Below are the code and all the weights of a small trained network. Each question names an input and a class and asks about switching units off, where a switched-off unit gives its printed mean instead of its output.

import numpy as np


def w(rows, s, z=0):
    codes = np.array(rows[::2]) - 128.0
    scale = np.full(codes.shape[1], s)
    scale[-1] = z or s
    return codes * scale


def norm(h):
    return h / np.sqrt((h * h).mean(-1, keepdims=True) + 1e-5)


def f(y):
    return np.maximum(y, 0)


def log_softmax(a):
    a = a - a.max(-1, keepdims=True)
    return a - np.log(np.exp(a).sum(-1, keepdims=True))


def net(x, mask):
    res = np.array(x, float).reshape(1, 8) / 4 @ E
    u = 0
    for l in range(2):
        y = f(norm(res) @ A[l][:, :-1].T + A[l][:, -1])
        res = res + np.where(mask[u : u + 3], y, B[l][:, -1]) @ B[l][:, :-1]
        u += 3
    return log_softmax(norm(res)[-1] @ U[:, :-1].T + U[:, -1])


A, B = {}, {}
E = w([
[166,106,226,121,193,76,157],'x0',
[142,66,157,149,98,251,235],'x1',
[119,123,140,86,134,145,116],'x2',
[111,160,169,108,89,132,122],'x3',
[120,128,102,54,113,56,231],'x4',
[137,128,135,119,114,125,123],'x5',
[10,44,118,132,107,109,121],'x6',
[133,130,144,118,113,128,121],'x7',
],0.013)
A[0] = w([
[215,243,93,87,162,176,146,19],'0.n0',
[119,165,2,106,55,177,106,22],'0.n1',
[126,147,71,39,109,67,235,8],'0.n2',
],0.017,0.015)
B[0] = w([
[120,24,102,177,43,31,127,253],'0.n0',
[120,155,231,135,215,93,170,218],'0.n1',
[122,134,158,186,156,202,3,244],'0.n2',
],0.019,0.0059)
A[1] = w([
[21,92,113,95,125,112,114,2],'1.n0',
[126,224,19,1,80,129,179,81],'1.n1',
[107,208,52,72,149,40,71,21],'1.n2',
],0.022,0.0069)
B[1] = w([
[187,160,69,151,80,22,101,213],'1.n0',
[64,65,38,84,125,88,116,130],'1.n1',
[164,112,154,147,110,247,232,254],'1.n2',
],0.013,0.0081)
U = w([
[120,103,82,141,65,74,109,204],'0',
[123,166,123,157,145,215,9,43],'1',
[121,129,94,87,101,220,230,8],'2',
[121,166,195,72,222,74,164,233],'3',
],0.015,0.0014)

Each question gives the input, the list of numbers given to net, and the class t.
The units are the neurons (one row each of A and B). Each row of codes is followed by its name. A weight is (code - 128) times the scale printed after its matrix; where a second scale follows, it is the last column's (A, B and U).
mask holds one flag per neuron, layer by layer. A switched-off neuron (its flag False) gives its mean, the last column of its row in B, instead of its output. The means were averaged over made-up inputs and are rounded, as every weight is.
A unit's drop is (log p(t) with every unit on - log p(t) with that unit switched off) / (log p(t) with every unit on - log p(t) with every unit switched off).
The circuit of an input: a set's keep is (log p(t) with only the set's units on - log p(t) with every unit switched off) / (log p(t) with every unit on - log p(t) with every unit switched off). Starting from all 6 units, units are removed one at a time, each time the one whose removal leaves the highest keep (on an exact tie, the one counted first), for as long as the keep stays at least 0.8.
circuit, biggest first: the units of the circuit, biggest drop first
k most important neurons: the k neurons with the biggest drops, biggest first
drop when u is switched off: that unit's drop, to one decimal
input [-2,-8,0,2,-1,-7,3,5], class 2: circuit, biggest first -> 1.n2
input [-1,3,-2,-6,4,-7,3,-2], class 1: 2 most important neurons -> 0.n2, 0.n0
input [-8,7,-8,-5,1,-4,4,-5], class 3: circuit, biggest first -> 0.n1, 1.n2
input [6,-3,-3,4,-6,-6,6,-7], class 0: 2 most important neurons -> 0.n2, 0.n1
input [6,-8,4,0,4,8,-2,2], class 2: circuit, biggest first -> 1.n2, 0.n1
input [-2,-8,4,-5,-4,5,-7,0], class 2: 2 most important neurons -> 1.n2, 0.n2
input [7,7,6,8,-4,3,-8,1], class 0: 4 most important neurons -> 0.n0, 1.n2, 0.n1, 0.n2
input [-8,-2,6,-6,-4,-6,7,5], class 3: 2 most important neurons -> 0.n1, 0.n0
input [-2,7,6,-5,-1,6,-7,-7], class 0: 2 most important neurons -> 0.n0, 1.n2
input [1,6,-1,-6,6,5,8,-5], class 0: 2 most important neurons -> 1.n0, 1.n2
input [1,-8,-4,-2,6,-4,5,-5], class 2: 2 most important neurons -> 1.n2, 0.n0
input [-6,7,-4,-2,7,8,-4,2], class 1: 2 most important neurons -> 0.n2, 1.n2
input [-7,5,2,-3,-1,6,-7,-2], class 0: 2 most important neurons -> 0.n0, 1.n2
input [2,-7,-2,4,-5,-7,-7,6], class 0: 3 most important neurons -> 0.n0, 0.n2, 0.n1
input [-8,-6,1,-8,5,8,1,1], class 3: most important neuron -> 0.n1
input [1,4,4,-2,6,4,5,-7], class 1: 2 most important neurons -> 0.n2, 0.n0
input [-5,4,-2,-3,4,-2,3,-2], class 3: drop when 0.n1 is switched off -> 1.2
input [4,1,-2,6,6,-4,4,-5], class 1: drop when 0.n2 is switched off -> 0.9
input [-1,-4,5,-2,-6,7,-8,6], class 0: drop when 0.n0 is switched off -> 0.9
input [-8,-1,3,0,4,-3,1,-7], class 3: circuit, biggest first -> 0.n1
input [-5,2,-3,-4,8,3,-8,-1], class 0: drop when 0.n0 is switched off -> 3.5
input [6,-2,0,5,5,-5,6,-1], class 0: 2 most important neurons -> 1.n0, 0.n1
